Below is a small trained network, with its code and all its weights. Each question gives an input and a target symbol and asks what happens when units are switched off, that is, made to give their printed mean instead of their output.

import numpy as np


def w(rows, s, z=0):
    codes = np.array(rows[::2]) - 128.0
    scale = np.full(codes.shape[1], s)
    scale[-1] = z or s
    return codes * scale


def norm(h):
    return h / np.sqrt((h * h).mean(-1, keepdims=True) + 1e-5)


def f(y):
    return y / 2 * (1 + np.tanh(0.7978845608 * (y + 0.044715 * y**3)))


def softmax(a):
    e = np.exp(a - a.max(-1, keepdims=True))
    return e / e.sum(-1, keepdims=True)


def log_softmax(a):
    a = a - a.max(-1, keepdims=True)
    return a - np.log(np.exp(a).sum(-1, keepdims=True))


def net(x, mask):
    ids = ['ΔΘΠζμξσω'.index(c) for c in x.split()]
    T = len(ids)
    res = E[ids] + P[:T]
    q, k, v = (norm(res) @ M[0].T for M in (Q, K, V))
    z = softmax(np.where(np.tri(T) > 0, q @ k.T / 3**0.5, -1e9)) @ v
    res = res + np.where(mask[0], z, O[0][:, -1]) @ O[0][:, :-1]
    y = f(norm(res) @ A[0][:, :-1].T + A[0][:, -1])
    res = res + np.where(mask[1:9], y, B[0][:, -1]) @ B[0][:, :-1]
    return log_softmax(norm(res)[-1] @ U[:, :-1].T + U[:, -1])


Q, K, V, O, A, B = {}, {}, {}, {}, {}, {}
E = w([
[115,116,195,130,212,189],'Δ',
[156,8,68,152,70,2],'Θ',
[65,95,73,151,91,246],'Π',
[171,74,133,238,105,103],'ζ',
[144,55,100,63,219,96],'μ',
[154,39,185,45,73,131],'ξ',
[72,120,102,206,211,95],'σ',
[36,92,181,127,70,61],'ω',
],0.0062)
P = w([
[146,253,115,95,133,89],'0',
[114,133,133,115,153,134],'1',
[118,132,142,114,145,144],'2',
[108,118,161,125,146,152],'3',
[109,113,155,135,147,153],'4',
[104,94,139,120,152,160],'5',
[94,88,145,122,131,157],'6',
[113,74,142,142,134,153],'7',
[100,82,147,138,152,143],'8',
[95,70,151,142,155,157],'9',
[97,53,141,127,146,158],'10',
[105,66,154,134,168,161],'11',
[89,58,150,128,152,157],'12',
[90,48,145,131,166,144],'13',
],0.0046)
Q[0] = w([
[183,254,107,81,122,107],'h0',
[90,58,168,110,161,152],'h0',
[93,27,79,124,98,106],'h0',
],0.0093)
K[0] = w([
[95,2,165,181,151,172],'h0',
[151,187,77,135,91,94],'h0',
[177,237,184,142,161,147],'h0',
],0.0086)
V[0] = w([
[95,113,24,254,135,161],'h0',
[119,80,6,53,99,150],'h0',
[151,77,164,186,40,55],'h0',
],0.0061)
O[0] = w([
[109,89,54,255,157,130,6],'h0',
[112,55,18,58,117,154,9],'h0',
[139,42,173,177,42,146,7],'h0',
],0.007,0.0023)
A[0] = w([
[203,210,111,115,88,125,170],'n0',
[105,66,167,112,169,110,131],'n1',
[154,117,219,112,82,122,48],'n2',
[119,132,109,41,140,134,115],'n3',
[124,72,109,133,100,156,92],'n4',
[170,129,93,127,82,2,91],'n5',
[113,97,16,127,176,142,2],'n6',
[52,157,144,140,84,145,121],'n7',
],0.0095,0.0087)
B[0] = w([
[103,14,129,191,109,217,175],'n0',
[136,190,114,113,137,53,254],'n1',
[71,187,42,149,103,49,140],'n2',
[210,125,104,183,128,93,242],'n3',
[84,143,172,97,216,150,145],'n4',
[45,107,165,94,200,189,139],'n5',
[144,165,203,108,20,255,118],'n6',
[134,159,47,94,129,127,135],'n7',
],0.0077,0.0036)
U = w([
[118,199,249,99,188,176,173],'Δ',
[37,15,142,82,159,111,83],'Θ',
[91,160,74,123,107,230,252],'Π',
[199,101,178,253,58,133,136],'ζ',
[210,113,46,104,187,108,201],'μ',
[192,115,210,75,22,125,72],'ξ',
[53,195,36,217,211,86,16],'σ',
[11,203,111,109,57,65,97],'ω',
],0.0057,0.0016)

Each question gives the input, a string of symbols that net reads in full, and the target symbol t.
The units are the heads (3 rows each of Q, K, V and O) and the neurons (one row each of A and B). Each row of codes is followed by its name. A weight is (code - 128) times the scale printed after its matrix; where a second scale follows, it is the last column's (O, A, B and U).
mask holds one flag per unit, heads first, then neurons. A switched-off unit (its flag False) gives its mean, the last column of its rows in O or B, instead of its output. The means were averaged over made-up inputs and are rounded, as every weight is.
A unit's drop is (log p(t) with every unit on - log p(t) with that unit switched off) / (log p(t) with every unit on - log p(t) with every unit switched off).
The circuit of an input: a set's keep is (log p(t) with only the set's units on - log p(t) with every unit switched off) / (log p(t) with every unit on - log p(t) with every unit switched off). Starting from all 9 units, units are removed one at a time, each time the one whose removal leaves the highest keep (on an exact tie, the one counted first), for as long as the keep stays at least 0.8.
units of the circuit, in order: the units of the circuit, biggest drop first
top k neurons: the k neurons with the biggest drops, biggest first
drop when u is switched off: that unit's drop, to one decimal
input Π ξ Δ Δ μ σ μ σ σ Δ ω μ, target Π: units of the circuit, in order	h0, n6
input Π Θ σ ξ ξ μ σ Δ μ Θ, target Π: units of the circuit, in order	h0, n6
input σ μ Θ, target σ: units of the circuit, in order	h0
input Θ μ Δ μ ξ Π μ ξ Δ σ Π, target Θ: units of the circuit, in order	h0, n4
input Θ σ Π Δ, target Θ: units of the circuit, in order	h0, n3
input ω Δ Δ Δ μ σ, target ω: units of the circuit, in order	h0, n2, n3
input μ Θ Θ Π, target μ: units of the circuit, in order	h0, n3
input Π μ ζ μ ξ μ ζ Θ σ ζ, target Π: top 2 neurons	n6, n3
input Θ ζ σ σ Δ Δ ω ζ ω Θ, target Θ: top 2 neurons	n5, n3
input Θ ξ Δ ξ, target Θ: top 2 neurons	n4, n3
input μ Θ Θ μ Δ ω Δ ζ ξ, target μ: drop when n3 is switched off	0.4
input ζ Π Δ ω Π Δ, target ζ: drop when h0 is switched off	1.1
input Δ Π μ Θ ζ ω Π σ Δ ω ω Δ Π, target Δ: drop when h0 is switched off	1.0
input ξ ξ Π ω Π μ Θ Θ, target ξ: top neuron	n3
